Here is a tiny trained network, its code and every weight. The questions are about switching its units off for an input and a class, where a switched-off unit gives its printed mean instead of its output.

import numpy as np


def w(rows, s, z=0):
    codes = np.array(rows[::2]) - 128.0
    scale = np.full(codes.shape[1], s)
    scale[-1] = z or s
    return codes * scale


def norm(h):
    return h / np.sqrt((h * h).mean(-1, keepdims=True) + 1e-5)


def f(y):
    return np.maximum(y, 0)


def log_softmax(a):
    a = a - a.max(-1, keepdims=True)
    return a - np.log(np.exp(a).sum(-1, keepdims=True))


def net(x, mask):
    res = np.array(x, float).reshape(1, 3) / 4 @ E
    u = 0
    for l in range(2):
        y = f(norm(res) @ A[l][:, :-1].T + A[l][:, -1])
        res = res + np.where(mask[u : u + 7], y, B[l][:, -1]) @ B[l][:, :-1]
        u += 7
    return log_softmax(norm(res)[-1] @ U[:, :-1].T + U[:, -1])


A, B = {}, {}
E = w([
[221,146,63,67,120,167,123,92,131,254,149],'x0',
[92,162,102,71,175,73,59,155,159,96,105],'x1',
[195,40,151,105,67,106,107,177,98,228,39],'x2',
],0.0088)
A[0] = w([
[158,218,149,26,177,91,129,128,159,148,98,74],'L0N1',
[81,148,113,83,170,127,2,216,184,142,58,86],'L0N2',
[101,113,109,138,52,184,150,73,87,137,188,200],'L0N3',
[192,65,50,77,74,116,108,148,162,167,141,2],'L0N4',
[178,202,86,56,140,161,147,47,126,170,110,62],'L0N5',
[178,127,171,123,89,53,136,183,67,141,50,57],'L0N6',
[165,94,160,218,126,155,181,123,74,79,77,184],'L0N7',
],0.0087,0.0038)
B[0] = w([
[73,114,184,198,108,180,129,254,165,111,163,208],'L0N1',
[152,93,58,77,171,104,181,26,104,146,124,255],'L0N2',
[122,102,103,108,112,123,162,33,63,47,144,225],'L0N3',
[183,197,156,181,179,87,160,84,203,131,19,213],'L0N4',
[92,44,93,167,87,146,31,110,133,154,203,226],'L0N5',
[49,82,108,87,45,214,98,158,116,80,219,220],'L0N6',
[230,196,125,127,106,171,99,227,152,211,155,246],'L0N7',
],0.0083,0.0079)
A[1] = w([
[117,138,92,73,183,85,47,141,254,116,121,134],'L1N1',
[112,155,162,156,153,86,163,87,129,80,136,177],'L1N2',
[222,162,148,110,204,127,207,128,192,180,74,96],'L1N3',
[154,130,129,139,134,129,177,85,149,192,43,29],'L1N4',
[156,215,117,129,157,67,242,155,124,89,128,98],'L1N5',
[89,76,115,52,111,44,84,205,127,33,68,181],'L1N6',
[180,152,166,242,92,128,95,55,163,134,132,254],'L1N7',
],0.0083,0.0024)
B[1] = w([
[102,136,135,155,124,155,58,157,181,146,137,235],'L1N1',
[184,77,130,127,83,115,107,152,133,207,98,188],'L1N2',
[104,188,179,148,189,86,117,81,138,102,46,157],'L1N3',
[105,165,166,151,142,31,124,161,121,72,104,167],'L1N4',
[136,156,187,120,144,61,144,117,140,159,6,180],'L1N5',
[129,107,62,112,141,156,129,62,94,138,147,211],'L1N6',
[116,138,140,72,150,116,202,142,71,89,122,254],'L1N7',
],0.013,0.0073)
U = w([
[182,188,233,120,134,65,229,127,68,117,30,111],'0',
[116,71,43,74,127,152,169,29,48,96,190,199],'1',
[84,142,132,135,197,62,57,103,197,163,8,101],'2',
[66,145,119,189,184,177,64,168,193,145,240,4],'3',
[178,131,148,127,62,220,136,198,109,163,170,180],'4',
],0.015,0.0027)

Each question gives the input, the list of numbers given to net, and the class t.
The units are the neurons (one row each of A and B). Each row of codes is followed by its name. A weight is (code - 128) times the scale printed after its matrix; where a second scale follows, it is the last column's (A, B and U).
mask holds one flag per neuron, layer by layer. A switched-off neuron (its flag False) gives its mean, the last column of its row in B, instead of its output. The means were averaged over made-up inputs and are rounded, as every weight is.
A unit's drop is (log p(t) with every unit on - log p(t) with that unit switched off) / (log p(t) with every unit on - log p(t) with every unit switched off).
The circuit of an input: a set's keep is (log p(t) with only the set's units on - log p(t) with every unit switched off) / (log p(t) with every unit on - log p(t) with every unit switched off). Starting from the 12 units with the biggest drops (on a tie, the unit counted first), units are removed one at a time, each time the one whose removal leaves the highest keep (on an exact tie, the one counted first), for as long as the keep stays at least 0.8.
units of the circuit, in order: the units of the circuit, biggest drop first
most important unit: the unit with the biggest drop
k most important neurons: the k neurons with the biggest drops, biggest first
top k neurons in layer l: the k neurons of layer l with the biggest drops, biggest first
drop of u: that unit's drop, to one decimal
input [-2,3,-7], class 2: 2 most important neurons : L0N5, L0N6
input [3,-5,7], class 0: most important unit : L0N4
input [8,-8,2], class 0: 2 most important neurons : L0N4, L0N6
input [0,-7,-5], class 0: 2 most important neurons : L0N5, L0N6
input [-2,1,7], class 1: 4 most important neurons : L0N6, L1N6, L0N1, L1N1
input [-4,6,1], class 1: 3 most important neurons : L0N4, L1N6, L0N7
input [3,7,0], class 3: 2 most important neurons : L0N1, L0N5
input [6,6,-2], class 3: 2 most important neurons : L0N5, L0N1
input [7,1,2], class 2: top 3 neurons in layer 0 : L0N4, L0N5, L0N6
input [-6,7,-8], class 2: 3 most important neurons : L0N5, L1N5, L0N6
input [4,2,0], class 3: 2 most important neurons : L0N5, L0N1
input [-5,1,3], class 1: 3 most important neurons : L1N6, L0N1, L1N1
input [0,-6,-8], class 0: top 2 neurons in layer 0 : L0N5, L0N6
input [4,3,-1], class 3: most important unit : L0N5
input [-3,0,0], class 0: 2 most important neurons : L0N6, L0N5
input [1,-2,2], class 0: 2 most important neurons : L0N4, L0N1
input [-1,-5,-7], class 0: 3 most important neurons : L0N5, L0N6, L1N5
input [7,1,1], class 2: 2 most important neurons : L0N4, L0N6
input [-7,0,3], class 4: top 2 neurons in layer 0 : L0N7, L0N3
input [1,1,-4], class 3: most important unit : L0N2
input [6,0,3], class 0: 2 most important neurons : L0N4, L1N7
input [3,2,5], class 2: top 2 neurons in layer 0 : L0N4, L0N6
input [8,3,4], class 2: top 2 neurons in layer 0 : L0N4, L0N5
input [-5,1,6], class 1: top 2 neurons in layer 1 : L1N6, L1N1
input [-2,1,-5], class 2: top 2 neurons in layer 0 : L0N5, L0N6
input [-4,4,8], class 1: drop of L0N6 : 0.7
input [5,1,-3], class 3: units of the circuit, in order : L0N1
input [-7,-1,6], class 4: drop of L0N7 : 0.9
input [8,-7,3], class 0: drop of L0N4 : 1.2
input [-1,5,8], class 1: drop of L0N6 : 1.9
